Here is a tiny trained network, its code and every weight. The questions are about switching its units off for an input and a class, where a switched-off unit gives its printed mean instead of its output.

import numpy as np


def w(rows, s, z=0):
    codes = np.array(rows[::2]) - 128.0
    scale = np.full(codes.shape[1], s)
    scale[-1] = z or s
    return codes * scale


def norm(h):
    return h / np.sqrt((h * h).mean(-1, keepdims=True) + 1e-5)


def f(y):
    return y / 2 * (1 + np.tanh(0.7978845608 * (y + 0.044715 * y**3)))


def log_softmax(a):
    a = a - a.max(-1, keepdims=True)
    return a - np.log(np.exp(a).sum(-1, keepdims=True))


def net(x, mask):
    res = np.array(x, float).reshape(1, 8) / 4 @ E
    u = 0
    for l in range(4):
        y = f(norm(res) @ A[l][:, :-1].T + A[l][:, -1])
        res = res + np.where(mask[u : u + 7], y, B[l][:, -1]) @ B[l][:, :-1]
        u += 7
    return log_softmax(norm(res)[-1] @ U[:, :-1].T + U[:, -1])


A, B = {}, {}
E = w([
[125,119,110,128,122,144,122,125,111,124,130],'x0',
[131,137,137,122,128,126,139,130,140,132,130],'x1',
[129,131,124,106,121,147,148,125,137,127,141],'x2',
[121,240,166,73,185,138,153,60,29,5,76],'x3',
[78,145,159,96,125,151,88,52,124,194,116],'x4',
[160,51,135,42,182,91,167,157,45,177,79],'x5',
[219,134,176,150,243,235,54,158,97,160,236],'x6',
[156,183,10,156,211,90,197,39,120,173,165],'x7',
],0.012)
A[0] = w([
[141,74,109,144,88,150,118,136,162,191,127,88],'0.n0',
[103,144,154,64,124,179,81,30,138,203,83,131],'0.n1',
[152,109,94,129,168,124,171,189,143,2,137,111],'0.n2',
[151,106,147,174,181,156,157,174,142,210,183,253],'0.n3',
[162,42,106,134,162,91,165,165,164,50,180,35],'0.n4',
[195,91,105,73,159,120,171,179,54,220,38,26],'0.n5',
[86,100,85,128,81,85,162,128,168,132,83,252],'0.n6',
],0.0082,0.0057)
B[0] = w([
[100,183,116,97,123,130,127,165,101,203,126,171],'0.n0',
[69,145,193,231,136,125,204,138,57,173,159,176],'0.n1',
[56,196,196,172,105,145,183,89,81,226,146,180],'0.n2',
[157,134,105,125,153,171,97,119,85,130,158,251],'0.n3',
[96,177,171,161,91,139,169,129,95,201,133,150],'0.n4',
[29,33,166,95,166,47,143,152,175,39,252,192],'0.n5',
[246,115,160,134,133,142,84,77,100,159,151,255],'0.n6',
],0.013,0.0085)
A[1] = w([
[213,130,86,203,84,102,231,254,90,54,146,103],'1.n0',
[104,155,118,216,90,154,109,56,189,71,192,19],'1.n1',
[143,139,40,112,169,129,214,77,108,150,105,106],'1.n2',
[100,141,97,189,89,169,106,122,227,183,145,150],'1.n3',
[93,94,120,129,57,65,183,68,154,153,74,144],'1.n4',
[73,86,61,142,71,70,203,106,191,132,10,12],'1.n5',
[154,132,21,112,196,122,153,78,182,144,147,1],'1.n6',
],0.01,0.0059)
B[1] = w([
[28,179,218,130,163,187,77,109,117,223,179,188],'1.n0',
[79,65,186,71,178,31,97,210,83,80,198,205],'1.n1',
[70,113,137,156,178,151,89,142,179,101,121,224],'1.n2',
[76,83,95,75,172,104,98,183,62,123,157,248],'1.n3',
[148,140,180,122,143,208,85,140,156,141,254,252],'1.n4',
[177,173,81,73,35,214,25,79,142,170,229,145],'1.n5',
[64,64,85,174,142,161,132,57,201,119,111,185],'1.n6',
],0.014,0.0048)
A[2] = w([
[96,102,193,101,87,180,86,195,137,123,56,3],'2.n0',
[123,157,165,77,175,133,128,116,149,4,90,115],'2.n1',
[123,108,188,59,84,199,125,205,142,93,83,2],'2.n2',
[90,149,105,87,13,77,125,67,122,125,153,65],'2.n3',
[12,85,131,198,145,119,128,176,119,172,172,120],'2.n4',
[120,210,147,114,98,204,229,70,72,107,111,146],'2.n5',
[224,109,159,108,164,158,44,148,128,111,168,234],'2.n6',
],0.011,0.0049)
B[2] = w([
[57,123,84,137,201,151,219,41,201,126,106,149],'2.n0',
[206,146,63,88,157,74,21,143,117,179,60,155],'2.n1',
[57,123,85,182,202,133,148,92,216,93,154,146],'2.n2',
[160,134,126,127,230,246,83,101,128,129,210,132],'2.n3',
[140,144,170,160,77,106,182,141,118,85,59,248],'2.n4',
[183,202,90,121,137,84,121,134,110,160,74,169],'2.n5',
[170,109,98,91,103,180,171,49,134,99,136,245],'2.n6',
],0.013,0.014)
A[3] = w([
[127,143,58,71,126,186,135,72,179,148,117,170],'3.n0',
[123,137,129,137,84,187,168,156,169,95,156,9],'3.n1',
[123,108,85,165,69,189,140,145,124,253,147,106],'3.n2',
[91,188,87,137,111,140,49,167,130,76,148,138],'3.n3',
[199,115,106,117,148,101,110,140,44,79,156,254],'3.n4',
[138,36,74,102,124,116,124,230,197,218,146,110],'3.n5',
[76,120,75,243,159,119,135,92,214,80,91,12],'3.n6',
],0.013,0.0065)
B[3] = w([
[132,88,74,143,87,121,175,161,136,134,119,195],'3.n0',
[117,117,69,137,153,105,148,56,134,153,94,137],'3.n1',
[139,213,113,123,131,101,148,89,111,134,69,208],'3.n2',
[120,55,136,91,162,80,132,205,127,134,115,149],'3.n3',
[121,103,141,127,38,105,113,159,178,134,126,246],'3.n4',
[91,193,98,113,154,63,12,140,85,51,79,178],'3.n5',
[130,99,110,137,126,170,251,131,149,132,80,163],'3.n6',
],0.015,0.012)
U = w([
[165,177,64,99,126,85,78,132,95,102,69,101],'0',
[224,133,114,135,124,252,82,75,142,131,247,65],'1',
[70,47,161,67,181,61,152,187,108,81,192,78],'2',
[29,200,233,239,146,152,155,112,81,241,163,60],'3',
[156,118,128,178,79,108,195,141,152,112,98,252],'4',
[60,119,77,192,184,142,197,82,198,116,109,89],'5',
],0.015,0.013)

Each question gives the input, the list of numbers given to net, and the class t.
The units are the neurons (one row each of A and B). Each row of codes is followed by its name. A weight is (code - 128) times the scale printed after its matrix; where a second scale follows, it is the last column's (A, B and U).
mask holds one flag per neuron, layer by layer. A switched-off neuron (its flag False) gives its mean, the last column of its row in B, instead of its output. The means were averaged over made-up inputs and are rounded, as every weight is.
A unit's drop is (log p(t) with every unit on - log p(t) with that unit switched off) / (log p(t) with every unit on - log p(t) with every unit switched off).
The circuit of an input: a set's keep is (log p(t) with only the set's units on - log p(t) with every unit switched off) / (log p(t) with every unit on - log p(t) with every unit switched off). Starting from the 12 units with the biggest drops (on a tie, the unit counted first), units are removed one at a time, each time the one whose removal leaves the highest keep (on an exact tie, the one counted first), for as long as the keep stays at least 0.8.
units of the circuit, in order: the units of the circuit, biggest drop first
unit that matters most: the unit with the biggest drop
top k neurons in layer l: the k neurons of layer l with the biggest drops, biggest first
drop when u is switched off: that unit's drop, to one decimal
input [-4,8,-6,6,-3,-7,6,0], class 2: units of the circuit, in order	1.n1
input [0,-8,2,0,5,8,-8,8], class 1: units of the circuit, in order	1.n5, 1.n4
input [1,7,5,2,0,-5,7,8], class 5: units of the circuit, in order	1.n6, 0.n6
input [0,8,-4,5,-7,7,-2,-8], class 5: units of the circuit, in order	2.n0, 2.n2
input [1,5,-7,-8,-8,-2,8,-4], class 0: top 3 neurons in layer 0	0.n6, 0.n1, 0.n0
input [0,-7,8,0,-8,-5,6,5], class 3: units of the circuit, in order	0.n6, 1.n0
input [7,0,2,8,2,-6,3,-3], class 0: top 2 neurons in layer 2	2.n1, 2.n5
input [5,-4,8,6,-8,-7,4,6], class 3: top 3 neurons in layer 0	0.n2, 0.n5, 0.n6
input [-8,-4,-1,2,-1,-2,1,-4], class 5: units of the circuit, in order	0.n6, 2.n0, 2.n2
input [-7,5,5,-6,-4,4,-5,-7], class 5: units of the circuit, in order	2.n0, 2.n2
input [-6,7,-1,-4,3,3,-8,8], class 1: top 2 neurons in layer 1	1.n5, 1.n4
input [-4,-8,3,7,6,8,4,5], class 2: top 3 neurons in layer 3	3.n2, 3.n5, 3.n4
input [-3,6,-1,4,-5,8,8,-4], class 1: top 2 neurons in layer 1	1.n1, 1.n3
input [-7,-5,2,-4,-7,4,-5,0], class 3: units of the circuit, in order	1.n0
input [-2,-5,5,8,8,-4,0,4], class 0: top 3 neurons in layer 1	1.n0, 1.n4, 1.n6
input [-6,3,5,8,8,-5,-3,-4], class 0: top 3 neurons in layer 2	2.n1, 2.n5, 2.n4
input [-1,6,1,-6,-3,-5,3,-7], class 5: top 3 neurons in layer 2	2.n0, 2.n2, 2.n6
input [-6,-2,-2,0,-3,-2,2,1], class 3: top 2 neurons in layer 2	2.n6, 2.n1
input [-2,1,7,3,7,2,-2,7], class 3: top 2 neurons in layer 1	1.n4, 1.n6
input [3,5,-2,-4,-3,-6,0,-1], class 2: unit that matters most	1.n3
input [3,2,2,-6,-7,5,6,0], class 3: top 2 neurons in layer 3	3.n2, 3.n0
input [-1,-6,-4,7,-3,-3,-5,-2], class 0: drop when 2.n1 is switched off	0.1
input [4,-3,-1,-2,1,2,-5,-8], class 5: drop when 2.n0 is switched off	0.2
